j204: 73	73	72	73	7
j191: 73	73	73	73	8
j230: 499	-10	-43	-335	-22
count j191: 73 => 4
perm: 8	73	73	73	73 => j191
perm: -335	-43	-22	-10	499 => j230
count j204: 73 => 3

j245: 214	751	406	535	-156	-300	569	870
j976: 752	-301	751	406	-156	-157	-302	214
j850: 751	870	-157	-301	751	214	406	-156
perm: 406	-156	-301	214	751	-302	-157	752 => j976
perm: 751	406	-156	-301	214	-157	752	-302 => j976
perm: -301	-157	-156	214	406	751	751	870 => j850
count j850: -155 => 0
perm: 870	214	-157	751	751	406	-301	-156 => j850
perm: -156	-300	569	870	214	751	406	535 => j245
count j850: -301 => 1

j477: -99	-52	-110	-118	-20	473	154	24	339	-194	70	-154	457	145	67	-299	-456
j784: -52	145	-194	-299	339	-118	458	-20	67	70	154	-456	-99	-154	24	-110	473
j654: -128	6	-158	-280	-145	486	-29	110	328	-191	117	-87	502	328	-29	-25	-359
j364: 373	72	174	103	-131	-738	-321	237	-683	341	-183	551	-658	-315	-336	579	800
count j654: 327 => 0
count j784: -194 => 1
perm: -110	-456	473	339	67	70	-194	154	457	-154	-52	145	-118	-299	-99	24	-20 => j477

j638: -461	-80	88	58	-108	-132	-691	-297	13	178	296	-27	-108	-217	-128	-80	-588	-23	-158	136	-80	98	-166	189	-206	173	-108	-104	171	80	-108	-309
j19: -38	-109	134	121	55	-91	217	64	-76	17	203	-132	-160	208	-6	97	41	-171	-195	-212	-62	-144	-100	177	220	29	-59	-157	10	-160	-91	-292
j313: -412	-22	-247	203	40	-132	127	63	-87	-215	282	-364	-87	153	-87	-130	-403	5	152	194	63	-105	-4	31	147	186	43	-26	-257	194	-62	203
j154: -595	-60	-379	253	49	-132	279	74	277	-519	386	-410	241	245	-68	-258	-617	-88	234	33	74	-121	81	18	203	210	98	-191	-495	425	-223	483
j610: 147	74	-43	40	208	-132	799	100	146	-460	-53	-55	36	261	212	-249	298	188	214	-34	100	125	297	210	269	-114	109	-225	-439	240	-153	730
j857: -268	-111	116	-66	-267	-132	-795	-260	50	205	132	214	-5	-291	-120	176	-466	-109	-227	102	-260	42	-188	146	-310	157	-94	-73	284	13	8	-455
j746: 97	-6	208	-100	-91	-132	-292	-160	-212	177	-59	220	-91	-171	29	121	55	17	-144	41	-160	133	-38	217	-157	10	-62	-109	203	-76	64	-195
j757: -481	-78	-267	171	-76	-132	-261	46	-109	-36	285	-307	153	37	-200	-23	-568	-124	53	23	46	-208	-145	-49	4	203	4	75	-63	98	-36	-152
j301: -384	-4	-268	211	131	-132	540	74	-141	-549	273	-343	186	287	46	-284	-322	114	262	20	74	-6	186	108	264	136	114	-237	-546	406	-204	668
j749: -477	-53	-267	200	-18	-132	-73	47	182	-138	308	-354	157	98	-149	-83	-522	-57	107	30	47	-163	-78	-14	78	210	22	18	-173	161	-54	36
count j19: -76 => 1
count j638: -107 => 0
perm: 17	55	-171	-292	-59	-157	-212	64	-132	-195	-6	-160	-91	133	208	-144	177	10	-76	-62	-91	121	41	-38	203	-100	-109	29	-160	97	217	220 => j746
count j313: -86 => 0

j399: -41	267	-41	740
j33: 998	998	-724	998
j716: 997	376	-710	687
j17: 267	-41	-40	740
count j17: 741 => 0
count j399: 740 => 1
perm: -41	-40	740	267 => j17
count j33: 998 => 3
perm: 740	-41	267	-41 => j399
perm: -41	-41	267	740 => j399

j270: 139	-241	256	205	-121	52	-42
j61: 93	65	39	-89	-20	-12	88
j913: -552	360	440	-116	-297	83	-773
j727: 39	65	-11	-20	93	88	-89
j601: 440	360	-774	154	-297	-116	83
j424: -130	261	155	155	197	-15	-336
perm: -241	-121	-42	52	139	205	256 => j270
perm: -297	-116	440	154	83	360	-774 => j601
perm: -773	83	-297	-116	440	360	-552 => j913
perm: -20	65	39	88	-11	93	-89 => j727
perm: -336	-15	197	155	155	261	-130 => j424
count j424: 155 => 2

j289: 2	-23	55	-171	-61	-538	-216	-31	78	-61	55	-437	4	9	-59	51	107	336	414	97	-319	182	19	336	77	234	-103	-356	-376	-313	-55	9	2	2	370	-69	-61	194	735	0	201	251	-75	-160	-263	-378	-61	9	-324	-28	284
j64: -392	-62	76	242	-183	388	455	307	-294	-7	-131	-14	236	-239	-194	-73	-206	70	-271	-240	-65	103	-478	-369	-283	-171	85	-61	-150	-137	-145	-81	-12	214	442	-327	-111	180	444	61	64	221	87	-125	-668	458	-103	-278	-61	448	-160
j330: 125	96	34	287	103	-124	49	-5	-31	376	361	63	37	182	-62	-276	-314	-762	404	-169	-137	-428	-161	-120	-108	-44	-287	534	-257	-476	65	328	-374	97	161	138	-467	350	-380	-157	-39	-71	-159	51	-196	-103	139	134	439	168	11
j112: -239	103	76	-145	-271	-478	444	-62	64	-668	458	-61	-65	-137	61	-111	-326	448	-206	-283	85	-183	180	442	-392	-294	-240	87	236	214	-278	-103	-61	-12	455	-73	-150	307	221	-7	388	-194	-81	-125	-171	-369	70	242	-160	-131	-14
j349: 66	252	138	-26	38	134	151	362	279	122	133	-141	-20	325	549	-125	49	-358	28	-263	154	415	-322	-10	235	-462	-138	433	-236	-389	-74	568	-429	259	18	375	-75	623	186	-113	25	-148	138	356	37	-582	-155	430	-21	148	223
j587: -344	153	-194	132	-140	-14	204	-68	254	178	526	177	-654	252	-178	254	269	-387	-11	191	-188	122	-214	102	119	-435	-50	60	168	-333	84	316	-292	120	78	-181	22	204	-215	-283	-91	133	222	-231	-240	-259	-255	303	264	644	-259
count j330: 376 => 1
perm: -160	448	-61	-278	-103	458	-668	-125	87	221	64	61	444	180	-111	-327	442	214	-12	-81	-145	-137	-150	-61	85	-171	-283	-369	-478	103	-65	-240	-271	70	-206	-73	-194	-239	236	-14	-131	-7	-294	307	455	388	-183	242	76	-62	-392 => j64
count j289: -61 => 4
perm: 442	242	-478	-239	-7	-392	103	180	-183	64	-283	-65	-81	-62	-206	-668	-194	307	-369	-294	-103	458	-61	448	-278	-171	-145	-160	236	-73	221	388	70	85	-131	-111	-271	455	-137	-12	-150	-14	-326	61	76	-240	-61	444	87	214	-125 => j112

j856: -236	152	153	-164	398
j167: -236	152	153	-164	-552
j404: -231	-231	-293	-293	-231
j164: -25	200	-296	-109	-70
j629: -17	152	-178	-23	-55
j863: -369	-26	797	-230	-676
j652: -17	-22	152	-55	-178
perm: -23	-55	-17	152	-178 => j629
count j404: -231 => 3
perm: -55	-23	-178	152	-17 => j629

j465: 429	428	428	428	429
j586: -121	585	584	429	429
j583: -121	585	585	585	-121
count j583: -122 => 0
perm: 429	429	584	585	-121 => j586
count j465: 429 => 2
count j465: 427 => 0
count j583: 584 => 0
count j583: 585 => 3
count j465: 428 => 3

j968: -259	-45	-84	203	-70	-538	-29
j631: -64	5	12	-64	-64	12	79
j120: 54	-63	-62	-63	-209	79	-64
j58: 138	4	4	637	138	4	4
j593: 519	19	135	-65	-2	-213	-557
count j120: -61 => 0
perm: -63	-62	-63	-209	79	-64	54 => j120
count j631: -64 => 3
count j58: 4 => 4
perm: -557	519	19	135	-65	-2	-213 => j593
count j120: -63 => 2

